Here is a tiny trained network, its code and every weight. The questions are about switching its units off for an input and a target symbol, where a switched-off unit gives its printed mean instead of its output.

import numpy as np


def w(rows, s, z=0):
    codes = np.array(rows[::2]) - 128.0
    scale = np.full(codes.shape[1], s)
    scale[-1] = z or s
    return codes * scale


def norm(h):
    return h / np.sqrt((h * h).mean(-1, keepdims=True) + 1e-5)


def f(y):
    return np.maximum(y, 0)


def softmax(a):
    e = np.exp(a - a.max(-1, keepdims=True))
    return e / e.sum(-1, keepdims=True)


def log_softmax(a):
    a = a - a.max(-1, keepdims=True)
    return a - np.log(np.exp(a).sum(-1, keepdims=True))


def net(x, mask):
    ids = ['αβγδηθλξστφψω'.index(c) for c in x.split()]
    T = len(ids)
    res = E[ids] + P[:T]
    r = norm(res)
    for j in range(3):
        rows = slice(4 * j, 4 * j + 4)
        q, k, v = (r @ M[0][rows].T for M in (Q, K, V))
        z = softmax(np.where(np.tri(T) > 0, q @ k.T / 4**0.5, -1e9)) @ v
        o = O[0][rows]
        res = res + np.where(mask[j], z, o[:, -1]) @ o[:, :-1]
    y = f(norm(res) @ A[0][:, :-1].T + A[0][:, -1])
    res = res + np.where(mask[3:11], y, B[0][:, -1]) @ B[0][:, :-1]
    return log_softmax(norm(res)[-1] @ U[:, :-1].T + U[:, -1])


Q, K, V, O, A, B = {}, {}, {}, {}, {}, {}
E = w([
[89,163,142,106,187,91,141],'α',
[109,136,159,97,167,163,132],'β',
[121,104,68,139,172,71,118],'γ',
[96,108,124,94,112,112,137],'δ',
[135,151,128,119,150,153,102],'η',
[129,101,89,122,112,118,102],'θ',
[165,146,54,131,140,73,96],'λ',
[160,206,110,105,153,132,97],'ξ',
[119,147,106,73,95,65,129],'σ',
[117,2,114,129,165,116,173],'τ',
[161,71,129,161,221,126,96],'φ',
[223,120,110,122,155,238,94],'ψ',
[145,118,163,138,244,56,122],'ω',
],0.0026)
P = w([
[103,124,131,126,127,128,90],'0',
[108,149,2,151,237,162,206],'1',
[103,117,125,104,137,125,83],'2',
[116,126,140,138,121,122,102],'3',
[145,149,45,141,208,148,216],'4',
[124,115,132,98,135,119,90],'5',
[129,128,147,142,117,119,111],'6',
[176,148,67,137,194,136,221],'7',
[141,115,135,94,136,115,101],'8',
[140,128,153,139,116,117,120],'9',
[198,144,88,132,179,122,219],'10',
[158,113,140,89,136,112,112],'11',
[146,129,159,140,111,119,131],'12',
[208,150,104,131,191,75,228],'13',
],0.0064)
Q[0] = w([
[67,122,98,247,98,168,210],'h1',
[169,54,121,22,129,113,107],'h1',
[15,151,140,213,52,169,74],'h1',
[125,180,24,108,114,159,186],'h1',
[213,106,93,53,176,17,115],'h2',
[40,229,97,255,54,191,193],'h2',
[194,138,121,91,218,135,188],'h2',
[102,141,30,120,194,162,185],'h2',
[61,156,180,163,130,152,186],'h3',
[143,84,181,151,46,184,116],'h3',
[88,155,108,199,45,119,134],'h3',
[132,198,161,61,129,120,91],'h3',
],0.015)
K[0] = w([
[6,78,91,82,144,128,95],'h1',
[231,85,135,122,122,152,159],'h1',
[29,169,96,212,98,179,95],'h1',
[141,134,63,52,169,140,67],'h1',
[233,106,129,98,95,63,143],'h2',
[16,161,54,89,87,166,81],'h2',
[175,110,150,33,176,148,149],'h2',
[137,87,93,42,180,95,65],'h2',
[31,115,166,119,149,140,140],'h3',
[137,60,187,129,53,174,151],'h3',
[48,125,93,112,41,129,117],'h3',
[142,209,177,77,121,118,158],'h3',
],0.015)
V[0] = w([
[184,167,68,108,77,142,140],'h1',
[124,65,129,138,119,72,107],'h1',
[96,145,170,87,103,75,166],'h1',
[70,104,178,75,126,108,207],'h1',
[122,135,73,134,11,100,136],'h2',
[65,188,98,97,167,23,156],'h2',
[139,2,58,155,113,133,156],'h2',
[90,49,180,127,149,73,174],'h2',
[51,190,163,152,167,79,148],'h3',
[137,148,64,133,122,30,112],'h3',
[113,29,132,135,92,129,177],'h3',
[91,171,167,75,40,147,157],'h3',
],0.0098)
O[0] = w([
[135,61,53,92,126,81,85,109],'h1',
[146,212,118,169,100,130,150,153],'h1',
[186,157,105,137,94,207,129,93],'h1',
[141,180,97,93,91,250,104,78],'h1',
[167,49,87,217,61,90,94,48],'h2',
[102,80,41,53,93,82,163,167],'h2',
[119,134,88,246,227,126,155,127],'h2',
[20,131,63,152,123,175,147,143],'h2',
[228,167,112,120,90,220,166,139],'h3',
[84,158,140,137,86,222,121,187],'h3',
[77,213,120,114,108,46,152,78],'h3',
[138,85,152,94,164,103,253,1],'h3',
],0.0063,0.0094)
A[0] = w([
[68,148,86,200,154,151,216,116],'n1',
[124,132,53,51,123,107,130,8],'n2',
[158,176,109,110,86,159,107,224],'n3',
[194,108,170,148,94,115,96,2],'n4',
[138,136,115,246,176,165,153,106],'n5',
[212,66,104,148,95,115,183,81],'n6',
[193,93,59,97,124,109,97,37],'n7',
[159,179,78,204,159,75,233,47],'n8',
],0.012,0.0028)
B[0] = w([
[248,89,101,78,171,101,103,224],'n1',
[124,190,145,92,29,91,178,191],'n2',
[104,68,119,168,165,76,111,253],'n3',
[134,179,45,158,99,114,173,162],'n4',
[118,122,181,90,6,148,89,221],'n5',
[40,182,74,75,148,110,96,157],'n6',
[181,161,189,174,190,172,142,194],'n7',
[16,121,134,180,185,141,251,183],'n8',
],0.014,0.0066)
U = w([
[143,114,103,137,86,255,168,181],'α',
[173,113,222,68,177,186,166,96],'β',
[190,44,94,107,75,142,46,180],'γ',
[157,42,86,121,144,100,222,250],'δ',
[221,175,146,127,88,58,180,90],'η',
[84,48,183,190,44,135,152,187],'θ',
[147,180,40,222,104,107,111,139],'λ',
[195,177,46,46,194,125,130,58],'ξ',
[30,134,84,53,64,83,135,138],'σ',
[65,185,152,189,162,133,223,118],'τ',
[146,194,217,170,82,143,52,52],'φ',
[113,59,169,146,194,30,94,145],'ψ',
[40,151,112,120,185,210,52,70],'ω',
],0.0079,0.0019)

Each question gives the input, a string of symbols that net reads in full, and the target symbol t.
The units are the heads (4 rows each of Q, K, V and O) and the neurons (one row each of A and B). Each row of codes is followed by its name. A weight is (code - 128) times the scale printed after its matrix; where a second scale follows, it is the last column's (O, A, B and U).
mask holds one flag per unit, heads first, then neurons. A switched-off unit (its flag False) gives its mean, the last column of its rows in O or B, instead of its output. The means were averaged over made-up inputs and are rounded, as every weight is.
A unit's drop is (log p(t) with every unit on - log p(t) with that unit switched off) / (log p(t) with every unit on - log p(t) with every unit switched off).
The circuit of an input: a set's keep is (log p(t) with only the set's units on - log p(t) with every unit switched off) / (log p(t) with every unit on - log p(t) with every unit switched off). Starting from all 11 units, units are removed one at a time, each time the one whose removal leaves the highest keep (on an exact tie, the one counted first), for as long as the keep stays at least 0.8.
circuit, biggest first: the units of the circuit, biggest drop first
most important unit: the unit with the biggest drop
k most important neurons: the k neurons with the biggest drops, biggest first
heads that matter: for each layer, one digit per head in row order, 1 if its drop is at least 0.15 and else 0, layers parted by /
input θ ω γ θ, target θ: heads that matter	111
input λ λ η λ α τ ω θ ψ ω δ, target φ: most important unit	h2
input λ η τ β δ β φ α ψ γ ω ψ η, target η: circuit, biggest first	(h2; h3; n4)
input σ η γ τ α λ φ α τ γ λ λ σ, target σ: circuit, biggest first	(h3; n6; h2)
input λ ω ω ψ γ β η ω ω ξ σ, target ξ: heads that matter	110
input η δ η θ ω ω φ τ η η η, target ψ: heads that matter	010
input β λ η η, target η: circuit, biggest first	(h2; n4; h3)
input α ω λ ψ γ ω λ λ λ λ ω τ, target σ: heads that matter	110
input ω λ λ σ ω δ τ, target τ: circuit, biggest first	(n8; h3; h1)
input λ α ψ φ α τ ψ λ ξ, target ψ: heads that matter	100
input φ β γ λ φ δ β ψ λ φ σ ω β τ, target ξ: circuit, biggest first	(h2; n1)
input δ α φ φ σ ψ ξ γ γ ξ η λ δ γ, target τ: 2 most important neurons	(n8; n7)
input σ δ φ ψ φ, target β: heads that matter	110
input ξ λ λ σ ψ δ α β, target γ: heads that matter	000
input ψ ξ ψ η ξ λ γ β ξ, target β: most important neuron	(n7)
input β β ξ α ξ β, target β: 2 most important neurons	(n7; n5)
input ω γ ω φ λ τ γ ψ, target α: 4 most important neurons	(n5; n8; n1; n7)
input λ ξ λ ψ λ, target τ: heads that matter	110
input η δ ω ξ ω λ φ ψ ψ σ γ ω, target σ: circuit, biggest first	(h2; n7)
input η η ω ψ σ φ ω α γ, target σ: heads that matter	010
input α ξ ω γ τ ω α σ φ ξ, target ξ: 3 most important neurons	(n6; n4; n7)
